Below is a small trained network, with its code and all its weights. Each question gives an input and a class and asks what happens when units are switched off, that is, made to give their printed mean instead of their output.

import numpy as np


def w(rows, s, z=0):
    codes = np.array(rows[::2]) - 128.0
    scale = np.full(codes.shape[1], s)
    scale[-1] = z or s
    return codes * scale


def f(y):
    return y / 2 * (1 + np.tanh(0.7978845608 * (y + 0.044715 * y**3)))


def log_softmax(a):
    a = a - a.max(-1, keepdims=True)
    return a - np.log(np.exp(a).sum(-1, keepdims=True))


def net(x, mask):
    res = np.array(x, float).reshape(1, 6) / 4 @ E
    y = f(res @ A[0][:, :-1].T + A[0][:, -1])
    res = res + np.where(mask, y, B[0][:, -1]) @ B[0][:, :-1]
    return log_softmax(res[-1] @ U[:, :-1].T + U[:, -1])


A, B = {}, {}
E = w([
[11,184,130,103,91],'x0',
[113,147,40,155,177],'x1',
[130,133,127,127,127],'x2',
[129,131,128,128,126],'x3',
[137,81,100,6,143],'x4',
[128,128,128,128,125],'x5',
],0.014)
A[0] = w([
[143,124,122,117,98,113],'N1',
[176,122,139,171,135,159],'N2',
[227,70,95,66,158,131],'N3',
[134,119,86,160,127,124],'N4',
[127,126,103,119,118,130],'N5',
[122,144,29,148,166,170],'N6',
[147,107,77,141,129,120],'N7',
[128,124,185,118,132,198],'N8',
[195,133,154,213,144,198],'N9',
[174,108,134,214,112,189],'N10',
[128,139,115,164,140,108],'N11',
[123,139,60,145,157,162],'N12',
[131,126,135,151,131,146],'N13',
[99,131,120,164,101,108],'N14',
[120,127,4,158,136,165],'N15',
[167,111,151,149,162,177],'N16',
[94,139,155,160,131,165],'N17',
[96,152,163,152,153,84],'N18',
[113,135,94,143,120,108],'N19',
[160,113,131,116,152,111],'N20',
[110,126,164,140,116,111],'N21',
[133,121,190,116,117,212],'N22',
[64,136,115,59,121,62],'N23',
[138,127,245,102,125,254],'N24',
[156,123,137,160,143,149],'N25',
[80,123,107,48,120,65],'N26',
[173,93,109,122,118,105],'N27',
[46,166,148,195,90,117],'N28',
[114,139,155,132,135,158],'N29',
[121,139,128,138,116,115],'N30',
[127,125,129,138,127,129],'N31',
[118,133,104,138,158,130],'N32',
[92,166,162,159,148,127],'N33',
[131,142,106,122,136,123],'N34',
],0.02,0.0088)
B[0] = w([
[118,120,127,122,93,133],'N1',
[64,132,170,117,123,193],'N2',
[254,70,119,164,88,255],'N3',
[106,92,125,145,131,165],'N4',
[113,110,143,146,140,137],'N5',
[98,46,84,120,173,226],'N6',
[148,84,184,149,210,165],'N7',
[145,167,162,142,117,176],'N8',
[17,150,184,100,137,246],'N9',
[36,150,168,101,136,229],'N10',
[113,153,90,94,113,163],'N11',
[103,70,99,125,154,197],'N12',
[114,152,125,126,144,149],'N13',
[158,151,77,111,133,168],'N14',
[98,62,53,87,150,230],'N15',
[114,110,141,74,70,189],'N16',
[134,167,115,185,171,183],'N17',
[171,120,126,137,147,161],'N18',
[123,133,95,95,119,151],'N19',
[167,95,136,126,126,161],'N20',
[133,134,153,157,176,152],'N21',
[149,174,177,145,116,189],'N22',
[14,136,190,118,141,198],'N23',
[171,229,192,128,98,232],'N24',
[88,113,161,122,128,172],'N25',
[18,128,192,95,117,197],'N26',
[174,96,118,130,117,173],'N27',
[212,176,36,159,157,250],'N28',
[121,137,135,164,150,151],'N29',
[137,141,115,130,144,139],'N30',
[124,133,125,128,133,132],'N31',
[110,89,122,135,137,156],'N32',
[168,142,115,172,162,187],'N33',
[117,112,130,138,143,138],'N34',
],0.042,0.02)
U = w([
[90,210,189,110,113,254],'0',
[45,117,103,91,166,181],'1',
[200,217,117,188,152,80],'2',
[141,134,2,168,167,23],'3',
[237,161,150,138,65,6],'4',
[193,57,68,124,133,141],'5',
],0.0088,0.0026)

Each question gives the input, the list of numbers given to net, and the class t.
The units are the neurons (one row each of A and B). Each row of codes is followed by its name. A weight is (code - 128) times the scale printed after its matrix; where a second scale follows, it is the last column's (A, B and U).
mask holds one flag per neuron, in row order. A switched-off neuron (its flag False) gives its mean, the last column of its row in B, instead of its output. The means were averaged over made-up inputs and are rounded, as every weight is.
A unit's drop is (log p(t) with every unit on - log p(t) with that unit switched off) / (log p(t) with every unit on - log p(t) with every unit switched off).
The circuit of an input: a set's keep is (log p(t) with only the set's units on - log p(t) with every unit switched off) / (log p(t) with every unit on - log p(t) with every unit switched off). Starting from the 12 units with the biggest drops (on a tie, the unit counted first), units are removed one at a time, each time the one whose removal leaves the highest keep (on an exact tie, the one counted first), for as long as the keep stays at least 0.8.
units of the circuit, in order: the units of the circuit, biggest drop first
unit that matters most: the unit with the biggest drop
top k neurons: the k neurons with the biggest drops, biggest first
drop when u is switched off: that unit's drop, to one decimal
input [0,1,-2,3,8,5], class 5: units of the circuit, in order -> N3
input [0,3,1,7,4,-2], class 5: top 2 neurons -> N9, N10
input [8,1,-7,4,0,-7], class 3: top 4 neurons -> N28, N24, N9, N10
input [0,-4,2,-2,2,-2], class 4: top 2 neurons -> N9, N10
input [1,-3,4,-2,6,6], class 0: top 2 neurons -> N26, N23
input [8,0,-7,-5,6,5], class 0: top 2 neurons -> N15, N6
input [0,8,1,-2,4,2], class 5: top 2 neurons -> N9, N10
input [-8,-4,-8,-1,0,-2], class 0: top 4 neurons -> N9, N10, N2, N28
input [0,-3,5,-3,1,2], class 4: top 4 neurons -> N9, N10, N23, N26
input [0,-8,-2,-4,8,-4], class 4: top 2 neurons -> N3, N9
input [1,-7,2,-8,-7,-8], class 2: top 2 neurons -> N28, N26
input [2,1,5,7,-8,-7], class 3: top 2 neurons -> N28, N24
input [6,5,4,-3,0,7], class 3: top 2 neurons -> N28, N9
input [-4,-3,-8,7,0,-6], class 0: unit that matters most -> N28
input [-2,1,-1,6,8,5], class 5: top 2 neurons -> N3, N24
input [4,-7,-8,2,0,-1], class 2: top 2 neurons -> N9, N10
input [-6,6,5,-8,1,5], class 5: drop when N3 is switched off -> 2.1
input [-1,8,-7,-5,5,-8], class 5: drop when N24 is switched off -> 0.0
input [2,1,8,5,-3,8], class 3: drop when N24 is switched off -> 0.1
input [-3,0,-4,8,0,3], class 0: drop when N15 is switched off -> 0.1
input [5,0,8,0,-4,-4], class 2: unit that matters most -> N15
